Below is a small trained network, with its code and all its weights. Each question gives an input and a class and asks what happens when units are switched off, that is, made to give their printed mean instead of their output.

import numpy as np


def w(rows, s, z=0):
    codes = np.array(rows[::2]) - 128.0
    scale = np.full(codes.shape[1], s)
    scale[-1] = z or s
    return codes * scale


def norm(h):
    return h / np.sqrt((h * h).mean(-1, keepdims=True) + 1e-5)


def f(y):
    return np.maximum(y, 0)


def log_softmax(a):
    a = a - a.max(-1, keepdims=True)
    return a - np.log(np.exp(a).sum(-1, keepdims=True))


def net(x, mask):
    res = np.array(x, float).reshape(1, 5) / 4 @ E
    u = 0
    for l in range(4):
        y = f(norm(res) @ A[l][:, :-1].T + A[l][:, -1])
        res = res + np.where(mask[u : u + 6], y, B[l][:, -1]) @ B[l][:, :-1]
        u += 6
    return log_softmax(norm(res)[-1] @ U[:, :-1].T + U[:, -1])


A, B = {}, {}
E = w([
[208,181,219,135,49,187,92,133,86,108],'x0',
[156,94,180,45,172,95,158,191,58,254],'x1',
[144,126,124,152,131,141,127,110,121,151],'x2',
[71,142,151,153,151,94,3,148,103,142],'x3',
[200,173,64,130,194,167,87,200,139,92],'x4',
],0.0065)
A[0] = w([
[87,192,101,154,83,60,12,90,145,131,115],'0.n0',
[115,172,120,85,117,178,174,123,123,122,58],'0.n1',
[207,179,83,158,215,207,152,253,161,52,46],'0.n2',
[108,104,159,144,61,97,156,104,120,119,6],'0.n3',
[175,159,113,79,161,92,209,115,126,60,124],'0.n4',
[164,132,168,144,133,167,198,75,192,137,149],'0.n5',
],0.006,0.0025)
B[0] = w([
[94,61,122,121,129,169,107,178,142,142,243],'0.n0',
[101,74,134,149,99,166,217,162,138,131,149],'0.n1',
[91,167,94,101,132,162,148,128,71,143,252],'0.n2',
[141,152,100,118,135,200,111,43,67,161,165],'0.n3',
[111,82,111,181,126,128,97,161,104,132,191],'0.n4',
[29,60,126,56,142,149,117,254,148,34,192],'0.n5',
],0.0083,0.005)
A[1] = w([
[49,136,47,129,183,58,142,104,156,86,12],'1.n0',
[136,173,223,143,79,182,96,161,103,35,100],'1.n1',
[64,85,175,146,162,141,210,252,113,122,101],'1.n2',
[155,128,76,147,143,45,142,127,198,137,8],'1.n3',
[113,93,202,116,71,88,156,118,85,136,188],'1.n4',
[2,132,206,145,155,139,173,36,132,104,12],'1.n5',
],0.0064,0.0014)
B[1] = w([
[83,110,192,204,192,94,220,53,119,253,197],'1.n0',
[103,173,194,202,180,26,219,88,195,250,206],'1.n1',
[147,128,175,195,142,25,92,56,102,93,253],'1.n2',
[155,183,185,167,204,74,171,34,126,159,139],'1.n3',
[162,191,45,69,138,145,95,190,79,112,185],'1.n4',
[135,198,80,68,168,232,123,164,86,149,192],'1.n5',
],0.0063,0.0068)
A[2] = w([
[165,205,186,139,29,107,169,130,123,137,6],'2.n0',
[83,125,99,153,138,132,147,75,175,118,37],'2.n1',
[72,183,76,89,178,124,127,81,97,116,236],'2.n2',
[181,51,136,88,125,140,200,130,177,58,136],'2.n3',
[148,118,149,103,158,152,167,68,175,230,154],'2.n4',
[80,87,157,75,43,142,149,1,84,138,2],'2.n5',
],0.0074,0.0015)
B[2] = w([
[87,97,168,214,228,120,188,33,138,185,173],'2.n0',
[219,150,130,102,89,88,111,54,254,108,194],'2.n1',
[153,213,171,131,55,173,165,169,83,186,253],'2.n2',
[56,59,97,183,159,163,86,172,115,114,156],'2.n3',
[136,148,119,174,192,119,106,39,105,15,208],'2.n4',
[129,209,40,115,124,156,146,243,102,153,179],'2.n5',
],0.0072,0.0059)
A[3] = w([
[139,29,121,186,70,147,185,168,110,120,7],'3.n0',
[122,89,190,152,103,133,39,172,149,170,67],'3.n1',
[127,56,122,121,125,98,74,166,90,211,227],'3.n2',
[144,155,98,142,85,131,128,75,221,120,132],'3.n3',
[154,145,110,138,2,131,111,83,200,131,99],'3.n4',
[211,92,118,48,147,75,119,65,90,120,28],'3.n5',
],0.0086,0.0019)
B[3] = w([
[111,22,66,187,82,141,22,72,139,111,170],'3.n0',
[41,26,43,194,105,89,234,99,92,71,192],'3.n1',
[178,102,93,103,63,193,112,100,222,41,255],'3.n2',
[172,76,231,33,116,69,123,209,84,137,208],'3.n3',
[228,168,131,31,109,100,27,191,161,69,177],'3.n4',
[225,158,244,82,65,126,71,176,254,73,170],'3.n5',
],0.0078,0.0052)
U = w([
[127,133,193,204,197,64,179,27,105,188,255],'0',
[117,193,60,84,119,217,134,175,56,174,210],'1',
[77,2,74,179,91,129,96,127,108,83,13],'2',
[218,121,184,60,101,89,79,151,188,99,11],'3',
],0.015,0.00085)

Each question gives the input, the list of numbers given to net, and the class t.
The units are the neurons (one row each of A and B). Each row of codes is followed by its name. A weight is (code - 128) times the scale printed after its matrix; where a second scale follows, it is the last column's (A, B and U).
mask holds one flag per neuron, layer by layer. A switched-off neuron (its flag False) gives its mean, the last column of its row in B, instead of its output. The means were averaged over made-up inputs and are rounded, as every weight is.
A unit's drop is (log p(t) with every unit on - log p(t) with that unit switched off) / (log p(t) with every unit on - log p(t) with every unit switched off).
The circuit of an input: a set's keep is (log p(t) with only the set's units on - log p(t) with every unit switched off) / (log p(t) with every unit on - log p(t) with every unit switched off). Starting from the 12 units with the biggest drops (on a tie, the unit counted first), units are removed one at a time, each time the one whose removal leaves the highest keep (on an exact tie, the one counted first), for as long as the keep stays at least 0.8.
circuit, biggest first: the units of the circuit, biggest drop first
top k neurons: the k neurons with the biggest drops, biggest first
top k neurons in layer l: the k neurons of layer l with the biggest drops, biggest first
drop when u is switched off: that unit's drop, to one decimal
input [-3,7,-4,-7,-7], class 1: circuit, biggest first => (2.n5)
input [5,-4,0,-2,1], class 0: top 2 neurons => (1.n1; 2.n0)
input [1,8,2,7,-1], class 3: top 2 neurons in layer 0 => (0.n0; 0.n4)
input [2,0,-2,-7,-6], class 2: top 2 neurons in layer 2 => (2.n3; 2.n2)
input [5,-7,8,2,1], class 3: top 2 neurons => (3.n4; 0.n0)
input [-5,6,4,-3,-6], class 1: top 4 neurons => (2.n5; 1.n1; 2.n1; 0.n0)
input [6,-6,7,-8,2], class 2: circuit, biggest first => (0.n5; 2.n3)
input [3,-5,5,-7,-6], class 2: top 4 neurons => (0.n5; 2.n3; 0.n2; 3.n0)
input [6,1,1,-8,-3], class 2: top 2 neurons => (0.n5; 3.n0)
input [-6,-8,-6,4,-3], class 3: circuit, biggest first => (2.n1; 3.n3)
input [6,1,-1,8,1], class 2: top 2 neurons => (0.n0; 3.n1)
input [-7,-8,-5,7,-2], class 3: top 2 neurons => (2.n1; 3.n3)
input [0,-7,1,-1,5], class 3: top 2 neurons => (2.n1; 1.n5)
input [5,3,-1,4,3], class 0: circuit, biggest first => (1.n1)
input [-8,8,5,3,6], class 0: top 3 neurons => (0.n0; 1.n0; 2.n1)
input [7,-6,-3,4,1], class 0: top 2 neurons => (1.n1; 2.n0)
input [-1,5,-3,-4,0], class 3: top 2 neurons => (1.n2; 0.n0)
input [4,5,7,-4,1], class 3: top 3 neurons => (1.n2; 0.n0; 1.n0)
input [-4,-7,-6,-5,6], class 3: top 3 neurons => (2.n1; 1.n5; 3.n3)
input [5,1,-7,7,-1], class 2: circuit, biggest first => (3.n1)
input [-2,-8,3,-6,-2], class 3: top 2 neurons => (2.n1; 3.n4)
input [-3,5,-2,-4,-2], class 3: top 3 neurons => (1.n2; 3.n5; 0.n0)
input [-4,-6,5,-6,7], class 1: top 2 neurons in layer 0 => (0.n2; 0.n0)
input [-3,0,-1,-4,-2], class 2: drop when 1.n1 is switched off => 0.5
input [-3,1,7,-8,-2], class 2: drop when 2.n5 is switched off => 0.0
input [4,-1,-1,7,-7], class 1: drop when 0.n5 is switched off => 0.2
input [-4,-7,2,1,7], class 1: circuit, biggest first => (0.n2)
input [6,3,3,5,-8], class 1: drop when 1.n2 is switched off => 0.1
